Here is a tiny trained network, its code and every weight. The questions are about switching its units off for an input and a target symbol, where a switched-off unit gives its printed mean instead of its output.

import numpy as np


def w(rows, s, z=0):
    codes = np.array(rows[::2]) - 128.0
    scale = np.full(codes.shape[1], s)
    scale[-1] = z or s
    return codes * scale


def f(y):
    return y / 2 * (1 + np.tanh(0.7978845608 * (y + 0.044715 * y**3)))


def softmax(a):
    e = np.exp(a - a.max(-1, keepdims=True))
    return e / e.sum(-1, keepdims=True)


def log_softmax(a):
    a = a - a.max(-1, keepdims=True)
    return a - np.log(np.exp(a).sum(-1, keepdims=True))


def net(x, mask):
    ids = ['αβγδεηλξπω'.index(c) for c in x.split()]
    T = len(ids)
    res = E[ids] + P[:T]
    u = 0
    for l in range(2):
        q, k, v = (res @ M[l].T for M in (Q, K, V))
        z = softmax(np.where(np.tri(T) > 0, q @ k.T / 2**0.5, -1e9)) @ v
        res = res + np.where(mask[u], z, O[l][:, -1]) @ O[l][:, :-1]
        u += 1
        y = f(res @ A[l][:, :-1].T + A[l][:, -1])
        res = res + np.where(mask[u : u + 12], y, B[l][:, -1]) @ B[l][:, :-1]
        u += 12
    return log_softmax(res[-1] @ U[:, :-1].T + U[:, -1])


Q, K, V, O, A, B = {}, {}, {}, {}, {}, {}
E = w([
[104,146,128,140],'α',
[121,194,173,165],'β',
[99,191,113,159],'γ',
[171,153,204,150],'δ',
[253,85,131,131],'ε',
[148,48,229,116],'η',
[91,99,140,122],'λ',
[109,104,121,133],'ξ',
[198,192,208,153],'π',
[89,200,65,150],'ω',
],0.016)
P = w([
[87,200,116,151],'0',
[252,29,173,162],'1',
[204,175,115,113],'2',
[241,23,183,68],'3',
[55,166,86,71],'4',
[193,1,129,134],'5',
[77,202,152,87],'6',
[164,76,144,174],'7',
[67,187,111,68],'8',
[160,87,139,160],'9',
],0.0095)
Q[0] = w([
[155,246,157,131],'L0H1',
[111,154,151,255],'L0H1',
],0.0077)
K[0] = w([
[31,136,157,2],'L0H1',
[127,253,173,167],'L0H1',
],0.0076)
V[0] = w([
[3,160,94,168],'L0H1',
[116,168,148,71],'L0H1',
],0.0054)
O[0] = w([
[87,41,123,231,168],'L0H1',
[97,34,152,253,254],'L0H1',
],0.0057,0.00077)
A[0] = w([
[94,6,159,88,135],'L0N1',
[160,90,186,119,133],'L0N2',
[129,112,84,105,151],'L0N3',
[64,187,163,116,153],'L0N4',
[148,101,202,134,96],'L0N5',
[100,73,174,174,97],'L0N6',
[143,31,116,206,111],'L0N7',
[157,56,118,158,147],'L0N8',
[106,138,70,146,2],'L0N9',
[26,146,150,105,218],'L0N10',
[90,175,111,177,242],'L0N11',
[97,174,214,86,231],'L0N12',
],0.012,0.004)
B[0] = w([
[135,205,146,186,146],'L0N1',
[138,125,31,77,197],'L0N2',
[131,173,131,179,130],'L0N3',
[177,166,66,109,194],'L0N4',
[76,90,50,116,191],'L0N5',
[172,186,90,46,139],'L0N6',
[68,182,147,77,155],'L0N7',
[94,157,255,74,154],'L0N8',
[149,63,110,104,140],'L0N9',
[208,148,89,160,193],'L0N10',
[204,108,126,98,253],'L0N11',
[218,135,102,151,226],'L0N12',
],0.0079,0.0066)
Q[1] = w([
[79,1,167,97],'L1H1',
[238,115,153,202],'L1H1',
],0.0079)
K[1] = w([
[128,91,75,124],'L1H1',
[151,135,6,84],'L1H1',
],0.012)
V[1] = w([
[82,88,1,147],'L1H1',
[184,236,63,101],'L1H1',
],0.0088)
O[1] = w([
[74,72,17,191,130],'L1H1',
[2,33,198,111,255],'L1H1',
],0.0061,0.017)
A[1] = w([
[204,88,243,147,2],'L1N1',
[98,77,139,120,73],'L1N2',
[1,197,214,133,131],'L1N3',
[92,71,72,190,18],'L1N4',
[93,131,134,223,85],'L1N5',
[222,195,106,138,1],'L1N6',
[44,86,186,119,156],'L1N7',
[85,91,157,115,63],'L1N8',
[121,67,132,99,48],'L1N9',
[38,21,27,127,213],'L1N10',
[212,74,18,181,151],'L1N11',
[41,185,136,100,159],'L1N12',
],0.0095,0.0042)
B[1] = w([
[73,146,171,112,155],'L1N1',
[208,154,35,210,147],'L1N2',
[254,74,74,74,168],'L1N3',
[82,125,154,147,151],'L1N4',
[93,101,102,171,133],'L1N5',
[67,105,162,114,122],'L1N6',
[169,95,44,173,202],'L1N7',
[188,102,85,156,146],'L1N8',
[151,114,62,197,144],'L1N9',
[106,174,213,214,255],'L1N10',
[81,79,186,62,177],'L1N11',
[200,77,134,176,142],'L1N12',
],0.0077,0.0092)
U = w([
[196,2,59,78,254],'α',
[187,30,106,129,226],'β',
[137,78,82,197,122],'γ',
[144,154,120,106,87],'δ',
[181,155,105,114,37],'ε',
[125,162,91,103,55],'η',
[142,174,66,125,82],'λ',
[105,144,61,114,48],'ξ',
[149,164,142,77,176],'π',
[93,64,141,176,78],'ω',
],0.0084,0.0039)

Each question gives the input, a string of symbols that net reads in full, and the target symbol t.
The units are the heads (2 rows each of Q, K, V and O) and the neurons (one row each of A and B). Each row of codes is followed by its name. A weight is (code - 128) times the scale printed after its matrix; where a second scale follows, it is the last column's (O, A, B and U).
mask holds one flag per unit, layer by layer, with each layer's heads first. A switched-off unit (its flag False) gives its mean, the last column of its rows in O or B, instead of its output. The means were averaged over made-up inputs and are rounded, as every weight is.
A unit's drop is (log p(t) with every unit on - log p(t) with that unit switched off) / (log p(t) with every unit on - log p(t) with every unit switched off).
The circuit of an input: a set's keep is (log p(t) with only the set's units on - log p(t) with every unit switched off) / (log p(t) with every unit on - log p(t) with every unit switched off). Starting from the 12 units with the biggest drops (on a tie, the unit counted first), units are removed one at a time, each time the one whose removal leaves the highest keep (on an exact tie, the one counted first), for as long as the keep stays at least 0.8.
units of the circuit, in order: the units of the circuit, biggest drop first
top k neurons: the k neurons with the biggest drops, biggest first
k most important neurons of layer l: the k neurons of layer l with the biggest drops, biggest first
input π β π, target π: units of the circuit, in order	[L1H1 L1N1]
input ω ω ω π ω ω ω β, target α: top neuron	[L0N7]
input π ξ γ ω ω ω π ε η π, target γ: top 2 neurons	[L0N4 L0N10]
input ω β δ, target ω: units of the circuit, in order	[L1H1 L0N4]
input ω ω ε ε ω π π, target ω: units of the circuit, in order	[L1H1 L0N10 L0H1]
input ω β α, target ω: units of the circuit, in order	[L1H1 L1N10 L0N4]
input ω γ δ, target ω: top 2 neurons	[L1N10 L0N4]
input π ω λ β π π δ δ ω π, target γ: top 3 neurons	[L0N4 L1N10 L0N10]
input ω β π, target ω: units of the circuit, in order	[L1H1 L0N4 L0N10]
input ω β π π π ω β δ, target α: top 2 neurons	[L0N7 L0N8]
input δ δ ω ω ω ω β α, target α: top 2 neurons	[L1N3 L0N7]
input ω ω ω δ π ε δ β, target α: 2 most important neurons of layer 1	[L1N10 L1N3]
input ω ξ π ε ω ω, target γ: 2 most important neurons of layer 0	[L0N2 L0N4]
input π β ω π ω ω ω, target ω: 2 most important neurons of layer 0	[L0N10 L0N8]
input δ ω η ω ω π α, target ω: top 2 neurons	[L0N10 L0N8]
input ω α β, target ω: top 2 neurons	[L0N8 L0N4]
input α ω β ω ω δ γ, target ω: top 2 neurons	[L0N10 L0N8]
input ε ω ω ω ω ξ β π, target α: 2 most important neurons of layer 1	[L1N3 L1N7]
input ω ξ ξ ω γ λ ω ε ω π, target α: top 2 neurons	[L0N7 L0N8]
input ω ω ω α γ, target ω: most important neuron of layer 1	[L1N10]
